Here is a tiny trained network, its code and every weight. The questions are about switching its units off for an input and a class, where a switched-off unit gives its printed mean instead of its output.

import numpy as np


def w(rows, s, z=0):
    codes = np.array(rows[::2]) - 128.0
    scale = np.full(codes.shape[1], s)
    scale[-1] = z or s
    return codes * scale


def f(y):
    return np.maximum(y, 0)


def log_softmax(a):
    a = a - a.max(-1, keepdims=True)
    return a - np.log(np.exp(a).sum(-1, keepdims=True))


def net(x, mask):
    res = np.array(x, float).reshape(1, 7) / 4 @ E
    y = f(res @ A[0][:, :-1].T + A[0][:, -1])
    res = res + np.where(mask, y, B[0][:, -1]) @ B[0][:, :-1]
    return log_softmax(res[-1] @ U[:, :-1].T + U[:, -1])


A, B = {}, {}
E = w([
[120,178,218],'x0',
[66,156,114],'x1',
[26,93,167],'x2',
[133,254,106],'x3',
[137,88,202],'x4',
[126,117,72],'x5',
[145,136,132],'x6',
],0.0092)
A[0] = w([
[126,130,40,155],'N0',
[130,75,135,94],'N1',
[205,99,108,104],'N2',
[199,187,35,182],'N3',
[118,170,174,101],'N4',
[7,51,136,135],'N5',
[138,57,117,219],'N6',
[88,60,136,172],'N7',
[51,23,157,140],'N8',
[135,175,136,107],'N9',
[194,159,120,122],'N10',
[115,119,177,111],'N11',
[136,193,68,112],'N12',
[152,55,180,122],'N13',
[41,200,245,123],'N14',
[118,202,151,30],'N15',
[130,176,130,121],'N16',
[126,187,203,102],'N17',
[110,140,162,136],'N18',
[68,62,93,151],'N19',
[242,135,144,253],'N20',
],0.014,0.0047)
B[0] = w([
[253,190,58,198],'N0',
[68,116,49,161],'N1',
[179,121,135,178],'N2',
[205,194,144,247],'N3',
[93,178,217,169],'N4',
[105,100,49,228],'N5',
[154,26,88,197],'N6',
[119,53,62,196],'N7',
[79,88,77,230],'N8',
[122,145,155,164],'N9',
[146,97,128,181],'N10',
[114,176,78,163],'N11',
[138,203,146,203],'N12',
[122,135,88,194],'N13',
[62,120,154,245],'N14',
[84,123,152,171],'N15',
[60,174,181,167],'N16',
[56,151,183,192],'N17',
[85,102,156,159],'N18',
[138,110,50,196],'N19',
[219,47,214,231],'N20',
],0.0075,0.012)
U = w([
[169,129,114,254],'0',
[168,163,173,132],'1',
[131,134,77,112],'2',
[168,250,100,81],'3',
[165,101,149,70],'4',
[88,188,185,136],'5',
[182,140,111,66],'6',
],0.016,0.0082)

Each question gives the input, the list of numbers given to net, and the class t.
The units are the neurons (one row each of A and B). Each row of codes is followed by its name. A weight is (code - 128) times the scale printed after its matrix; where a second scale follows, it is the last column's (A, B and U).
mask holds one flag per neuron, in row order. A switched-off neuron (its flag False) gives its mean, the last column of its row in B, instead of its output. The means were averaged over made-up inputs and are rounded, as every weight is.
A unit's drop is (log p(t) with every unit on - log p(t) with that unit switched off) / (log p(t) with every unit on - log p(t) with every unit switched off).
The circuit of an input: a set's keep is (log p(t) with only the set's units on - log p(t) with every unit switched off) / (log p(t) with every unit on - log p(t) with every unit switched off). Starting from the 12 units with the biggest drops (on a tie, the unit counted first), units are removed one at a time, each time the one whose removal leaves the highest keep (on an exact tie, the one counted first), for as long as the keep stays at least 0.8.
units of the circuit, in order: the units of the circuit, biggest drop first
k most important neurons: the k neurons with the biggest drops, biggest first
drop of u: that unit's drop, to one decimal
input [-2,0,-8,-3,2,-2,-8], class 4: units of the circuit, in order -> N20
input [-8,3,6,3,-7,-5,-1], class 3: units of the circuit, in order -> N0; N6
input [7,6,4,8,-8,8,0], class 5: 3 most important neurons -> N14; N15; N16
input [-1,-8,-4,2,-2,7,-4], class 3: 2 most important neurons -> N3; N0
input [-1,1,4,0,7,-5,8], class 5: 2 most important neurons -> N14; N0
input [-5,-4,-4,1,0,4,7], class 6: 2 most important neurons -> N20; N0
input [-1,2,-6,2,0,3,7], class 3: drop of N3 -> 0.3
input [4,-3,5,-2,-4,-3,-3], class 2: drop of N20 -> 0.2
input [6,1,7,-4,0,5,-1], class 2: drop of N4 -> 0.0
input [-6,6,-7,-3,-2,-3,-3], class 3: drop of N0 -> 0.3
